Here is a tiny trained network, its code and every weight. The questions are about switching its units off for an input and a target symbol, where a switched-off unit gives its printed mean instead of its output.

import numpy as np


def w(rows, s, z=0):
    codes = np.array(rows[::2]) - 128.0
    scale = np.full(codes.shape[1], s)
    scale[-1] = z or s
    return codes * scale


def f(y):
    return np.maximum(y, 0)


def softmax(a):
    e = np.exp(a - a.max(-1, keepdims=True))
    return e / e.sum(-1, keepdims=True)


def log_softmax(a):
    a = a - a.max(-1, keepdims=True)
    return a - np.log(np.exp(a).sum(-1, keepdims=True))


def net(x, mask):
    ids = ['αβδεζηθξπσφψω'.index(c) for c in x.split()]
    T = len(ids)
    res = E[ids] + P[:T]
    r = res
    for j in range(2):
        rows = slice(3 * j, 3 * j + 3)
        q, k, v = (r @ M[0][rows].T for M in (Q, K, V))
        z = softmax(np.where(np.tri(T) > 0, q @ k.T / 3**0.5, -1e9)) @ v
        o = O[0][rows]
        res = res + np.where(mask[j], z, o[:, -1]) @ o[:, :-1]
    y = f(res @ A[0][:, :-1].T + A[0][:, -1])
    res = res + np.where(mask[2:18], y, B[0][:, -1]) @ B[0][:, :-1]
    return log_softmax(res[-1] @ U[:, :-1].T + U[:, -1])


Q, K, V, O, A, B = {}, {}, {}, {}, {}, {}
E = w([
[106,81,119,99,111,58,85,146,188],'α',
[97,110,120,250,116,91,116,99,154],'β',
[164,96,74,150,110,69,157,157,155],'δ',
[173,49,145,182,125,98,77,117,163],'ε',
[161,155,133,193,137,124,111,122,181],'ζ',
[114,84,121,142,120,94,109,140,52],'η',
[69,164,69,169,135,132,136,142,140],'θ',
[202,131,156,58,161,135,66,155,191],'ξ',
[81,45,112,146,138,165,56,136,127],'π',
[118,148,102,59,138,129,160,169,86],'σ',
[193,144,163,161,152,174,174,118,55],'φ',
[107,186,254,129,162,76,97,111,118],'ψ',
[81,166,145,93,172,210,73,139,92],'ω',
],0.0099)
P = w([
[111,138,184,112,6,123,163,164,143],'0',
[143,132,88,91,84,139,80,21,121],'1',
[188,107,116,201,89,120,19,216,107],'2',
[86,104,179,142,105,162,170,160,167],'3',
[134,141,92,112,136,110,92,38,117],'4',
[214,138,106,191,149,79,17,176,92],'5',
[75,104,183,142,147,164,192,162,166],'6',
[117,135,95,115,173,108,115,53,113],'7',
[210,135,94,188,192,74,34,166,87],'8',
[59,101,185,144,190,169,214,164,164],'9',
[105,121,105,122,214,112,147,65,111],'10',
[198,113,96,189,236,71,54,167,81],'11',
[75,104,182,151,122,157,192,162,172],'12',
],0.011)
Q[0] = w([
[162,178,76,102,139,97,85,92,79],'h0',
[164,160,56,133,167,53,81,36,101],'h0',
[42,90,192,73,65,191,247,57,199],'h0',
[19,91,215,88,30,214,240,138,216],'h1',
[119,152,124,80,114,143,132,43,112],'h1',
[158,127,26,113,177,77,103,12,111],'h1',
],0.011)
K[0] = w([
[132,112,114,151,238,129,110,128,127],'h0',
[116,95,113,148,238,92,144,102,143],'h0',
[144,129,111,148,40,111,101,109,152],'h0',
[142,134,114,127,4,115,118,127,145],'h1',
[150,101,73,145,129,99,113,124,133],'h1',
[131,84,87,132,221,93,153,114,151],'h1',
],0.017)
V[0] = w([
[82,96,136,28,147,172,72,148,35],'h0',
[97,24,166,196,140,151,63,67,133],'h0',
[164,173,110,127,186,227,82,143,207],'h0',
[164,198,253,91,143,101,121,117,117],'h1',
[230,86,151,167,143,162,169,116,56],'h1',
[57,221,127,182,139,176,157,115,35],'h1',
],0.011)
O[0] = w([
[111,135,177,100,215,104,77,140,2,182],'h0',
[93,6,152,176,78,141,103,29,74,158],'h0',
[181,57,119,189,160,250,119,183,104,43],'h0',
[207,138,255,142,124,151,239,127,97,254],'h1',
[240,174,75,215,31,58,154,103,53,74],'h1',
[74,228,162,147,24,210,84,145,85,163],'h1',
],0.0094,0.0024)
A[0] = w([
[121,109,47,79,184,80,43,97,92,131],'n0',
[135,75,127,136,199,87,131,84,128,144],'n1',
[167,60,193,152,131,112,112,188,107,113],'n2',
[166,76,183,98,166,113,198,145,185,92],'n3',
[67,111,175,96,171,206,138,58,149,128],'n4',
[195,128,158,155,153,155,109,106,82,254],'n5',
[133,98,64,109,123,54,141,24,77,104],'n6',
[82,130,171,105,161,73,173,31,124,133],'n7',
[175,196,155,166,146,86,69,228,118,125],'n8',
[122,162,119,80,160,88,204,224,189,68],'n9',
[174,98,148,155,70,106,179,101,201,144],'n10',
[25,144,149,98,109,96,153,98,220,139],'n11',
[127,121,41,73,123,130,127,2,175,148],'n12',
[141,92,41,159,231,87,56,190,146,127],'n13',
[141,69,103,163,159,185,65,151,62,115],'n14',
[194,81,145,228,70,83,95,139,133,95],'n15',
],0.0078,0.0068)
B[0] = w([
[58,75,212,172,105,188,249,187,187,204],'n0',
[168,79,170,110,166,97,79,181,106,186],'n1',
[68,231,120,116,205,103,129,149,55,183],'n2',
[181,45,49,153,82,232,167,110,59,192],'n3',
[150,74,58,120,80,37,186,87,133,195],'n4',
[94,150,147,22,174,111,169,108,212,248],'n5',
[164,136,230,223,119,214,89,155,125,183],'n6',
[203,183,96,176,91,86,43,147,66,197],'n7',
[107,59,63,201,43,110,166,234,41,217],'n8',
[178,150,156,184,176,183,12,129,179,194],'n9',
[103,215,56,168,157,120,154,167,160,202],'n10',
[100,76,148,37,80,158,65,74,50,220],'n11',
[108,244,54,140,208,106,201,198,46,196],'n12',
[201,161,170,51,5,71,178,95,206,196],'n13',
[170,193,91,118,67,156,31,134,196,207],'n14',
[88,42,98,75,254,166,139,46,101,194],'n15',
],0.0058,0.011)
U = w([
[191,169,170,123,75,197,164,42,86,84],'α',
[152,198,168,100,116,3,78,42,122,120],'β',
[56,139,51,74,75,108,171,85,114,109],'δ',
[154,83,160,198,212,153,131,162,158,83],'ε',
[139,210,41,113,216,69,89,84,213,220],'ζ',
[93,12,175,118,103,70,136,121,92,179],'η',
[148,68,113,199,8,230,140,127,207,140],'θ',
[207,82,94,26,140,91,110,103,121,17],'ξ',
[83,121,210,62,132,176,89,62,221,209],'π',
[152,180,131,162,66,23,199,201,182,138],'σ',
[148,83,10,194,106,113,118,131,1,49],'φ',
[20,141,190,79,229,131,238,144,94,250],'ψ',
[126,182,172,192,154,194,17,199,86,60],'ω',
],0.0055,0.0021)

Each question gives the input, a string of symbols that net reads in full, and the target symbol t.
The units are the heads (3 rows each of Q, K, V and O) and the neurons (one row each of A and B). Each row of codes is followed by its name. A weight is (code - 128) times the scale printed after its matrix; where a second scale follows, it is the last column's (O, A, B and U).
mask holds one flag per unit, heads first, then neurons. A switched-off unit (its flag False) gives its mean, the last column of its rows in O or B, instead of its output. The means were averaged over made-up inputs and are rounded, as every weight is.
A unit's drop is (log p(t) with every unit on - log p(t) with that unit switched off) / (log p(t) with every unit on - log p(t) with every unit switched off).
The circuit of an input: a set's keep is (log p(t) with only the set's units on - log p(t) with every unit switched off) / (log p(t) with every unit on - log p(t) with every unit switched off). Starting from the 12 units with the biggest drops (on a tie, the unit counted first), units are removed one at a time, each time the one whose removal leaves the highest keep (on an exact tie, the one counted first), for as long as the keep stays at least 0.8.
circuit, biggest first: the units of the circuit, biggest drop first
unit that matters most: the unit with the biggest drop
top k neurons: the k neurons with the biggest drops, biggest first
heads that matter: for each layer, one digit per head in row order, 1 if its drop is at least 0.15 and else 0, layers parted by /
input σ ζ δ π ε α, target π: unit that matters most -> h0
input ω π θ σ ε, target ε: heads that matter -> 11
input δ ζ π, target π: heads that matter -> 10
input σ θ σ α, target ω: heads that matter -> 10
input ζ ω η δ σ σ ζ, target θ: circuit, biggest first -> (h0, n3)
input δ φ ε ε δ θ ξ β σ ψ, target ζ: circuit, biggest first -> (h0, h1)
input δ φ ω η ζ π ξ π ε ζ β θ β, target ζ: circuit, biggest first -> (h0, h1, n9)
input σ ε α φ, target ω: heads that matter -> 10
input β β ξ ζ θ φ θ π π ψ σ π, target ψ: top 2 neurons -> (n5, n2)
input ψ π σ δ ε ζ θ ω σ θ σ β φ, target α: circuit, biggest first -> (h1, n3)
input ψ α σ, target ψ: circuit, biggest first -> (h1, n2)
input β η σ β δ α ζ ζ φ φ σ π θ, target δ: circuit, biggest first -> (h0, n11, n12)
input φ π θ δ ω ξ ε φ ε ω, target σ: circuit, biggest first -> (h1, h0)
input φ α ω π σ ξ θ σ δ σ σ ε, target σ: circuit, biggest first -> (h0, n13, n8)
input ω σ σ φ β ω π, target ψ: circuit, biggest first -> (h0, h1)
input ζ δ ε ω, target θ: circuit, biggest first -> (h0)
input ξ σ σ ζ δ ζ θ η σ ζ, target ε: top 2 neurons -> (n9, n3)
input ω η α, target ω: circuit, biggest first -> (h1, h0)
input ω σ φ ζ ω π σ σ σ ε θ ψ, target ψ: top 3 neurons -> (n5, n2, n15)
input σ ξ ε ζ θ α σ ζ δ η, target ω: circuit, biggest first -> (h0, n9, n5)
input φ σ φ θ σ θ ψ σ δ, target ψ: heads that matter -> 01
input ζ ω ω φ φ ζ, target φ: heads that matter -> 01
input θ η ψ φ β η δ σ θ θ ζ ω ζ, target π: heads that matter -> 11
